Each row has a class, written as a number after it; each block has new classes, again numbered from 0 up.
[ -4  -2  17  -2  -2  -4   6   4  -5  -6  -1   4  -1   4   3  12   7  -7
   3 -11   9 -11   2  -3   8   4  11  10  -1   0   5 -30   4  12  -2   8
   1   4  -3   2   6  -4   0   2   3 -21  -3   1 -28   9  -1 -22   1   2
   2   0  -4  -7   4   4  -4  -2  -2   4   7  -6  -1   4   5   2   0   8
  -4  -2   1] | 1
[  6  10   6  -5  -7  -5  -8  16  12   1   1   1  -3  -5  13   8  -2   0
  -3   0   5  25 -20  -7  -2  -1   4 -12  -8   1   2 -10  -1   0 -52   1
  16 -10  15   6   2  -6   7  -8 -16   2   9  14 -26  -6   2 -16   6   4
   0   2  -7   3  -3  -2  -2   2  -4   3  -7   0 -20 -23 -19  -1   1  -2
   7   5  11] | 1
[-35 -10  -2  -8   0 -27  14 -11 -17   4  -2  -1 -26  15 -18 -18   3  11
   4 -13   5 -22 -11   1 -11  -6  -8   7  -6   3 -20 -26   8  14   7   9
 -20 -13 -12   9  -2  -5   1   7  10  14   0  21  15   6   2   7   2  11
   3   1  20   9 -11 -16   5  -3 -13  22   3 -11   0   5  55  10   2   2
  -9 -15  -6] | 1
[-11   1 -11   0   5  19  -3  10   2   9  -1  -1   2  -8  -2   1  -8   2
   5  -2   3  12  -2   1  -2  -2  -3   3  -2   9  10  37  -6  -5  13  -8
  -5   5  14   4  -3   4   2   4  -7 -10  -8  -5   3   2   0 -24  23   3
   5   2  31  -2   5  -4 -10   1  11 -11   8   4  13  -7 -11  -3  -5  -3
   1   1 -13] | 0
[ -3 -60  10  -1  -1  -6  -4   6  12  -3   2   3  -7  15  14  -6   2  -1
  -3 -14   0  -4   0  -1   0   2  -5   7   0  -8  -4 -53  10   6  -6   1
   2 -23  -1  -1  10   2   5  -7   1  -9  -5  -2 -50   3  -2  -4  -9   3
   3   4 -12  -6   0   3  -1 -17  -5  10   3   1 -16   7  -3  -9  -1  11
  -1  -8   9] | 1
[ -1 -25  -3   0   4  36  -3  12  26  19   6   4  28  10 -22   5  -4  12
  -9  -4 -28  -5   4   1   9   4  -1  15  14 -12   6  -7  -5  14  76 -16
  -2 -12  -2 -12  12  25   5  -2  -6  -2 -12 -15 -13   0   5 -12  -8 -17
   4   8 -14  -5  14  41  -1 -26  20 -34   4   7 -24  -5 -48 -12   2  38
   1  -2 -11] | 0
[  9 -20 -13   9  -5  19  -2  -4  25  15   3  -7   8  15 -13  -7 -11  10
 -10  -4 -17   3  16   1   1   5  -4  19  12  -2  -6  -2  -5  16  76 -25
 -16 -13  -4 -14  19  23  -5   0  -4 -11 -15 -17  30   2   2   1   0 -19
  -3  -7   8  -8   0  36  -3 -21   5 -17   6   7  16  -8 -10 -11  -1  30
 -14  -1 -22] | 0
[-29  22   8   1   0 -11 -18  -1  20  -1   3  -1  -8  -1  14   8   6 -12
  17 -17   5  28   2  -3  11   1   1 -25  13  -4  -3 -58   5   9 -68   4
  11  11  31  14   8   4  16 -13  -6  -3  -1  -1 -73   2   3 -57  -1   4
   4  -4 -26   0  16  11  -6   2   4   5   2   5 -29   1  -5   1  14 -25
   2   5  24] | 1
[ -8   3  -6   5  20   0   2  -1  -6  -3   0   1 -18  -5 -10 -16 -11   2
  -2   5  -5   6   2   1  -3   6   1 -14  -3  -1  -4   5  13   3   6   2
  -4   8  -2   8  -1   6  -5  -6  11   4  -6  -5  16   0  -1 -18   2   3
  -3   3  19  -1  -4   1  -3   5  -3  -8   1   9  -1   3  14   1   3  -1
  -1  -1  -2] | 0
[  4   7   1  -4   1 -15  -9 -15   1   2  -1  -3   0  11  -1  -7   2  -4
   1  -1  -1  11   2  -2   1  -5  -6  -6   7  -2 -11 -11  -2   0 -21   1
  -7  -1  -4   2   6 -20   2  -4  -2  -3  -2  16  -4   3  10   1  -7   1
   0   2   6   3  -9 -30   2   3  -3   4  -2  -5 -14   4   5   4   1   2
  -2  -8   6] | 1
[-15  -8  -3  -5   7  10   3 -13  12   9   6   4 -17   5 -15 -12   3   0
   1   2 -16  20  -1  -7  -9   9  -6 -17   7  -5  -4  -7   1  14  35  -2
  -8  -2   9   5  18   0  -1  -7   6   8  -9 -14 -18  -2  -1 -40  13 -12
   6   5  17  10   6  17  -8 -10  12 -11   2   0  -9  -2  12  -8  20  17
  -8  -3  -5] | 0
[ -2   5  -1   5   8  15  -4  -3 -11   5 -11   5  15 -15  -1   2   5   1
   3  32   1  13  -3  -5  -4  -1  -6 -28  -4  -2  15  23   0  -8 -11   6
   7   6   2  -2  -5   2  -9  -6   1   1   7 -29  -3  -5   1 -14   7  -4
  -2  -1   9  -1  -7  -5  -2   3   3  -8   2   1 -10  12 -10  -5  -2  -6
  41   8   2] | 0
[-18  -6   0   3 -28   8   1  31   2   0   3 -11 -12  -3 -12  -3   4  -1
  10  -1 -12  -7  13   0   2  -1  13 -13  -5 -12  -7 -27   1   7  53  -3
   3   1  -2   1   3  10  -3   2   6   2 -10 -31 -27   0   3 -28   9 -13
   3 -12  15   4   6  17  -9  -6  10  -7   3   4   6  -5   5  -8 -11   7
  -9   5  -4] | 0
[ -3 -11   7  -5   1 -26  -2 -24  15  15   7   4 -24  32 -29 -11   1   5
  -3   4 -28  24  14   1  -1   5   0 -23  26 -15 -15 -74   0  22  57  -1
 -12 -18  -9  13  38   1  -4 -15   9   5 -23 -19 -43  -1   3 -18  -7 -24
 -16 -17 -10  15   0  26   9 -16  19 -14  -2  16 -38  -3  14 -19  19  28
   7  -3  16] | 0
[ -6  -7 -13  -4   1   5 -24  -7 -12  -1   1  -4 -24   5 -18  -4  -6   0
  -4   7 -10   4  12   2  -8   1  -2 -13   6   2   6  18   1   9  44  -9
 -18  -3  -7   7   9   4 -13   3  -2   2  -4 -16  32  -1   0 -13  17 -11
  -4   1  32  10   1  10  -4   4   8 -10  -4   2   5  -6  17  -1   2   7
  -7  -4  -5] | 0

A new block, with new classes numbered from 0.
[-21  -3  -4 -13  -9   7  -1   1  11  -5   6   3   8 -31  14 -29   4   3
  13  18  10 -14  -3  -3 -11  -3  22   5 -22   0  22  25  10 -22 -31   3
  -2 -13  13  -9   7  -7  14   8 -12 -13   6  10  -1  -6  -9  -5  12  16
   5  -8  -6  -3 -12 -16  -7   5 -16 -18  11 -11  -4  26   5  14  -7  14
   1   8   0] | 1
[ 19 -12  34 -11  17   1   5  19  17 -18   6   6  25 -22   9  -5  -7 -13
  11  -1   2  -1   1   1 -11  -1 -13   4 -23  -2  -3  -9   1 -29 -10   1
   4 -14   1   7   8  -4 -10  12  -3 -25  -8   5 -13  -5  -8  -3  25   6
  -4   5   9  -2   4 -22  -3   3 -10  -6  26   5  -6  11   0   0  -2  15
  -7   6   2] | 1
[-13   9  10   6 -10 -11   1  -4   8  -2   2   3  -8  25  22 -11  -8  34
  19   2   1   1  10  12   4   9  -9  -1  29  -8  24  14 -11  -2   0  -5
  -5   5  -7   0  12  -3  15  -2   0  -6  -5  18 -10  -9  20   8   1  19
 -28  11  -8 -12  -9  -7   6   3  -7  27  -2   9  -4  28   9  16   4 -20
  15  -8 -20] | 0
[-32   4  10  -6 -20  -9   0   3  10   6   7  10   3   0  26 -25  -2  23
   7  13   0  -8   1   8  -3   1   2   1   1   3  24  14  -1 -19 -19   0
  -1   1 -34 -10   8 -18  21  12   3  -4  -3   8   5  -2   7   4   6  21
   1   0 -12 -11  -6 -10  -2   0  -4   4   7   0   1   7   4  19   0   6
  12   2  -9] | 0
[ 15  -2  32  -5  -1 -13   9   9  25 -15  12  10  23 -18  14 -10 -13  -4
   9   4   0  -3 -13   2  -7  -1 -12   4  -1  -1   1 -15 -12 -28  -1  -4
   7  -6  -5   0   6  12   3  12   1 -42 -21  -2  -9  -2  -7   6  18  11
 -16  13   6 -12   7 -21  22   3  -6  -3  12   3  -9   7   3   7   4   8
   7  10  -6] | 1
[-34  17   0 -12 -11 -10  -4 -17   5   1  -5   3   5  27  29 -12 -13  33
  11   4   3   7  -1   7   2   1 -24  -1  17  -1  20  10  -6   2  -1  -5
  -1  -5  -3   3  20 -16  16  -5   6   4  -4   4  -8 -17  11  -5 -22  28
 -17   5 -25  -9  -3  12  -2   7   5  19   6   7 -10   8   4  18  -7 -13
  -1  -7 -14] | 0
[ 10  -7  24 -13 -24 -15  -5   6   6 -20  19   2  20 -28 -12 -18   4  -6
  17  11  -3 -11  -9   3 -17   9  -4  -1   3  -9  19  26 -15 -36 -25   2
   4   7 -12 -22 -18  11  -2   7   2 -24 -19   0  28  -7  -5  -1  38   4
  -9   3   5  -2 -16  -6   3 -15 -11  -3  12 -14  -2   6  -1  -3  -2  31
   7  11  13] | 1
[-12   4   9  -2 -10 -10  -7  -3   4 -14  -4   8  13 -12  -2   2  -1  15
  11  -1  -3  10  -6  10   6  -3  -4  -4   9  -8   3  18   0  -2  -8  -5
   2   6 -14  -4  -2 -16 -10  -9  -5   6  -9   2  15   6   2  -5  15   2
  -8   4   8  -8 -13   9 -13  -6  -1  17   2   3 -10   8   6  -6   1   1
  -2  -1  15] | 1
[  5   8   8  -3 -31 -15   1 -13   1 -17  24  13   7 -17  17 -17  13 -11
   8  20   2  -7 -11   0  -5   6   7   0   0  -6  24  13 -21 -14 -12  -6
  -1   5 -19 -22 -13   7   2  -6  -8 -17 -14 -13  19  -7  -6   3   7   0
   6  -4   4  -8  -4  -2   5  -3   0  -9   5 -21  -6   8  -2  -3  -7  14
  -5  11  10] | 1
[-47   7  12   0 -24 -14  -7   0  29   8   0  28 -15  18  38  -8   1  21
  -1   5  -8   5   4   4  -5   3   9   0   5  -8   5  14 -12 -12 -16  -3
   1   4  -5 -10   5 -14  24  23  -8  -4   1  25  -2 -17   6   3  14  20
  -7  -6   0   0  -9  -3  -9   1  -6  35  -6   7   4   7  -5   2  11 -17
   8   6 -17] | 0
[-18  -4   2  -6  -8 -14  -3  -3   0  11   6   0   3   6  18 -22  -2  17
  19   4  -3  -9   2   8   2  -3   3   2   8   0  29   4  -2  -4  -2  -1
 -10   2   1  12   0  -8  12   9   2 -11 -30   1  -4  -9   8   4 -11  21
  -8   4 -13 -13  -5   1  12   3   1 -10   2   9   2   8   5  20 -17  -9
   9   2  -9] | 0

Next block: new classes, numbered from 0 again.
[ 17  36  -9   9 -27  14 -21 -15  -5   2   7  28 -15  -9   3  -4   3 -33
   6  24  26 -10 -13   7 -13  -8   4  15  -3  -5   5   5  12 -22  -6  16
  10   8  -2  21  10  -8  19 -31   5 -23  -1   8  19   5   1   8  -6   0
   3  15 -29   3   2 -11   4  15   8  -2 -25  -6  -2 -31  11   7 -22  15
  -6  -9 -25] | 1
[ 15  28  -3  32 -12  22 -33  -9  -6  14   0  30 -13 -14 -10  -2   7 -21
 -26  11   6 -16 -26  12  -9  -5  -5   8   8   2 -13   9 -11 -29  -2  -7
   5   7 -14  21  18 -17  -4 -13  13 -23  -6  -4  18  17   2 -26  11   5
   2  16 -37  15 -13  -6  11  10  31   1  -9 -10   2  -2  11  14 -30  24
  -5 -12 -14] | 0
[ 14  53  -1 -11 -31  14 -14 -11   8   6  -1  29  -6  -2   3  -5   7 -22
 -37  31   5  -9 -13  -3  -6 -11   5   7 -12  -3   7  11   0 -20 -17  -4
  12  16 -16   8   7  -5  23 -35  23 -30  -6  -7  11  26  -8   9  -2 -11
   1  22 -32  -9  -4 -22   4  13   6  10   8   1  -8 -53  10  10 -22   9
   4 -23 -23] | 1
[  8  36  -1 -18 -12   6 -15 -12  -4 -15  -5  17  -9  -6   2   2  -3 -26
   7  19  10   6   1  -7  -7  -3   5   5 -15   1   5   8   9 -20  -6   6
   8  10  -4  16   4  -2   7 -17   3 -18 -13  -3  12   1   8  -3   7  -2
  -1  17 -21 -12  10  -8  -8  16   9   5 -21 -13   0 -53   6  10 -11  10
  -9 -11 -28] | 1
[ 10  -5  -5   9  -8   6 -22   7  -3   9  12  33 -39 -11  -9  18   0  -8
   4   7   5   1 -11  20   0   8 -15   5   0   2 -10  -1   5  -8  17  -2
  -8   8   2   6   7  -5   7   3  11  -8  -9  -7   7   8  -2 -14  -2   2
  13   7  -9  15 -15   5  -7   3  17   0 -22 -13   6  23   1   2 -14  22
 -14  -1 -30] | 0
[ 12  17 -13   9 -22   8 -10 -11  -2  10   7  23 -13  -5  -6   0   5 -13
  -2  -5  19  -1  -7   3 -10  -6  -2   2  26  -1  26   3   1 -15   1 -10
  -2   7   7  -1   2  -3  15 -11   6 -20   1  -5   3  19   3   0   1  -9
  -3  10 -18   9 -16  -4   4   3  17   6 -20   6   2   2  -7   3 -10  14
  -6  -7  -5] | 0
[ 18  36  -7  -3 -21   5 -17 -12  -2  -8  -3  21  -7   4  47   5   7 -27
  -2  13  11   0 -10   4  -9  -8  30  11  -9  -2   4  -4   6 -23  -9  -1
  14  17  -6  11  21  -3   9 -27  -2 -22  -9  13   6  15  -1   2  -1   2
   3  22 -22  -2   7 -14  -6   9  12   6 -16 -12  -6 -44   5  -4 -16  12
  -1 -15 -25] | 1
[ 14   6  -7   4 -17   1 -15  -4  -1  -2   1  27 -19   2   1   4  10 -22
   4   6  18   8  -7  -2  -9 -10  -2  10   7  -3   2   1  11 -21   1  -3
   2   1   2   2   5  -3  16 -23   7 -26  -6   5   7  10  -3   5 -11   1
   3  12 -14   1  -8 -13   2  10   6  -2 -31  -7   3 -19   7  -9 -11   2
  -1 -11 -17] | 1
[  3 -35   0  14   3   2  -5   2   1 -10  11  16 -17 -11  -7   7   4 -14
  14  11   4   2 -10  15   1   0  -8   0   0  10  -2   3  11  -4   6   1
  -8   3  14   1  -3  -6  -1   3   4  -8  -5   0  10   6 -13 -15  -7   5
  11   3  -5  11 -23  11  -4 -12  11  -2 -20  -6  -4  17   0   9  -1   8
   2  -4  -2] | 0
[  5  36  -2  -3 -19   4 -14 -13  -4  11   0  14   1 -13  -1   4  10 -17
 -14   1  16   7   0  -4 -15  -3  10  11   5   2   8   4  -2 -16  -7   0
  13  -1  -8   6   8  -4   6 -11   6  -7  -2  -2  11   8  -1   6  -1  -8
   0   2 -22   1   8  -7  -4  10  14   2   0   4   5 -26   3   3  -9   6
  -7 -19 -14] | 1
[ -2  20   4  -1  -7  -7  -5   6  -9  10   4  22  -3  -8  -8  -1   3  -6
 -15  22  -1 -13 -22   7   1 -11 -10   2 -16  -1   4   4   4  -9  -1   5
  -1  -1  -8   6  -3  -4   4 -14   4  -3  -7  -2   7   7 -23  -1  -4   1
   8   7  -6   3 -26   5 -14  -8   3   3  10   5  -8  -3  -1   8 -12  16
  -3  12  -6] | 0
[ 11  32  -5   9 -22  18 -25   6  -5   6  12  41  -2 -12  -7   1  11 -23
 -17  23   3   0 -28  12  -6  -8  -1   5  -7   9 -14  10  11 -21 -10  -7
   0  -3  -9  12  16 -10   1 -19   6 -26  -7  -5   6  21 -10 -12  -7   0
   4  15 -28  10 -24  -4  -8   6  23   0 -16  -4  -6 -11  13   5 -27  21
  -2 -14 -18] | 0
[ 10   6   2   4  -5  15  -6  -7  -3  10  11  35  -7 -18  -6  -1  15 -12
  -7  28  -1  -5 -25   6   1   4  -5   0  -9  13  -7  11   6 -11  -1  -6
  -1  14  -1  13   2  -7  -4  -7   4 -17  -5   4   2  14 -12 -18  -3  14
  -1  15 -19   2 -20   3 -19  -7   9   3  -2 -10   6 -12   4   6 -12  13
  -1 -12  14] | 0
[ 27  26   4 -12 -17  19 -18  -7  -5   1 -13  34  -8 -19   1  -1  -4 -32
  -1  37  19  -6 -21   4  -2  -7  -5  18 -32  10  -5   6   3 -20   1   6
   1  10  -7  18  17 -13   7  -8   2 -30 -17   4  10  19 -11  -7   8  10
   4   9 -27  -5  -7 -22 -21  21  21   8 -18 -12  -2 -29 -33  -2 -26  15
  -1  -9 -20] | 0
[ 12  28  -2  -6   0  15 -18 -11 -11  -8   0  14  -7   2   6  -8  -1 -23
  -6   7  20   7 -12  -8  -8  -5   3  12 -10  -2   2   3   7 -10  -2  -4
  19   5  -7  24   8   1   3 -10   1  10 -11   9   0   5   5   8   6  -5
  -5  22 -22  -2   2 -16   2  19  13   4 -10   2  -4 -42  14   7 -19   6
  -2 -12 -20] | 1
[  4  44  -9  -8 -28   1  -4  -9  -1  -3  -6  13 -14  10  -6  -8  10 -18
  -7   1  25   4   0 -12 -11 -18  16   3  20   3  13   0   2 -18  -8   0
   5  -2  16   0   0  -3  31 -32  13 -25   7  -5   7  14  -1  15 -14 -12
  -4  10 -18 -10   8 -12  21  13   6   5  -6   7   4 -42   8   4  -1  -2
   8  -7 -10] | 1
[  4  51   4  -3 -23  12 -20  -8  -2   3  -2  45  -2  -5  -1  -8  10 -10
 -22  13  16  10 -11   5   6  -7  -1   1   2  -4   2   8   2 -23 -17  -2
   1   6 -14  11  16 -13   4 -16  10 -19  -9 -11   7   3   5  11   0  -4
   2   7 -28   1  -5 -28   8  17  13   2  -4   2  -5 -34   7   0 -25   1
   5 -20 -17] | 1
[  7  12  19  12 -10  19 -25   0  -8   7   7  25   3  -9  -2  -1  -2 -10
 -20  18 -14  -9 -26  16   8   3 -15  12  -8  10 -14   8   1 -29   3   7
  10  17  -7  12   9 -13 -18   3   5 -14   6  -7   5   4  -3 -16  12  10
   2  18 -18  11 -31  -3 -17  -8  14  -7   4 -10  -7  11  -1  16 -20  12
  -4  -5   3] | 0
[  6  10   2  -1  -3  13 -13   0  -1  13  -2  32 -13  -2  -6   3   2 -18
  -1  37   5 -16 -24   8   1 -13 -10   5 -24  15  -1  10  10 -15   0   5
  -5   6  -3   8  -4  -8  11  -7   0 -23 -10  -5  13  13 -26  -8  -8   9
  12  21 -12   2 -29   9 -18  -4   8 -11 -16 -10 -10 -15  -5   2 -14  16
 -16 -14  -5] | 0
[ 19   8   4   1 -10  15 -21  -6  -8   2   8  25  -1 -19   1  18   2 -13
  -5  20   9 -10 -18   7  -1  -3  -8  18 -19   3  -9   9  17 -19   1   6
   1  11 -11   0  17 -12  -1  -2   1 -16 -19   1   9  27   0  -8   2   6
   0  23 -23   9 -17  -3   4  12  20   0 -13  -5   3 -16   5   2 -22  -1
  -2 -11  -8] | 0
[ -6   2   2   4  -7   2  -4   0  12   4  11  27  -1 -14  -7   4  12   1
  -5  30   2 -12 -16   3   2  -4 -13  -9  -9  10   1   1 -14   7  -7   1
  -4   6  -7  -3   0   1  13  -7   1 -19  -1 -11   4  13 -22 -11  -6   9
  17  19  -8  21 -27   5 -18 -23  -5  18   6   2  -7  -5  10   3  -8   1
  -7  -1  -2] | 0
[ 25   9   0  10   1  22 -31   2 -10   5   8  50 -16 -19  -6 -16  -1 -37
  10  28  11  -5 -21  13   3   0  -9  15 -19  10  -9  13  13 -23  12 -12
   4 -23  -2  23   4  -2  -1 -15   7 -26 -20  18  11  24  -8  -2   0   4
  16  14 -36   5 -20  -1 -15  14  19  -5 -34 -22   2 -11   9  -2  -2  20
  -7 -10 -29] | 0
[ -9 -35 -14  -5   0 -17  10   8   5 -15  -1  -7 -22   8  -1  16   5  -1
  45  -7  15  -2  16 -11  -1  -4  10  -8  12   4   6  -4   3  15  -7  15
 -10  -4  14 -19  -9   6  13  -2 -16 -11   7  -9   2   4 -11   6 -12  -2
   3  -7  21  -8  10  13   4  -3 -12 -43 -17   1   9   1  -7  -5  28 -17
   4   5   1] | 1
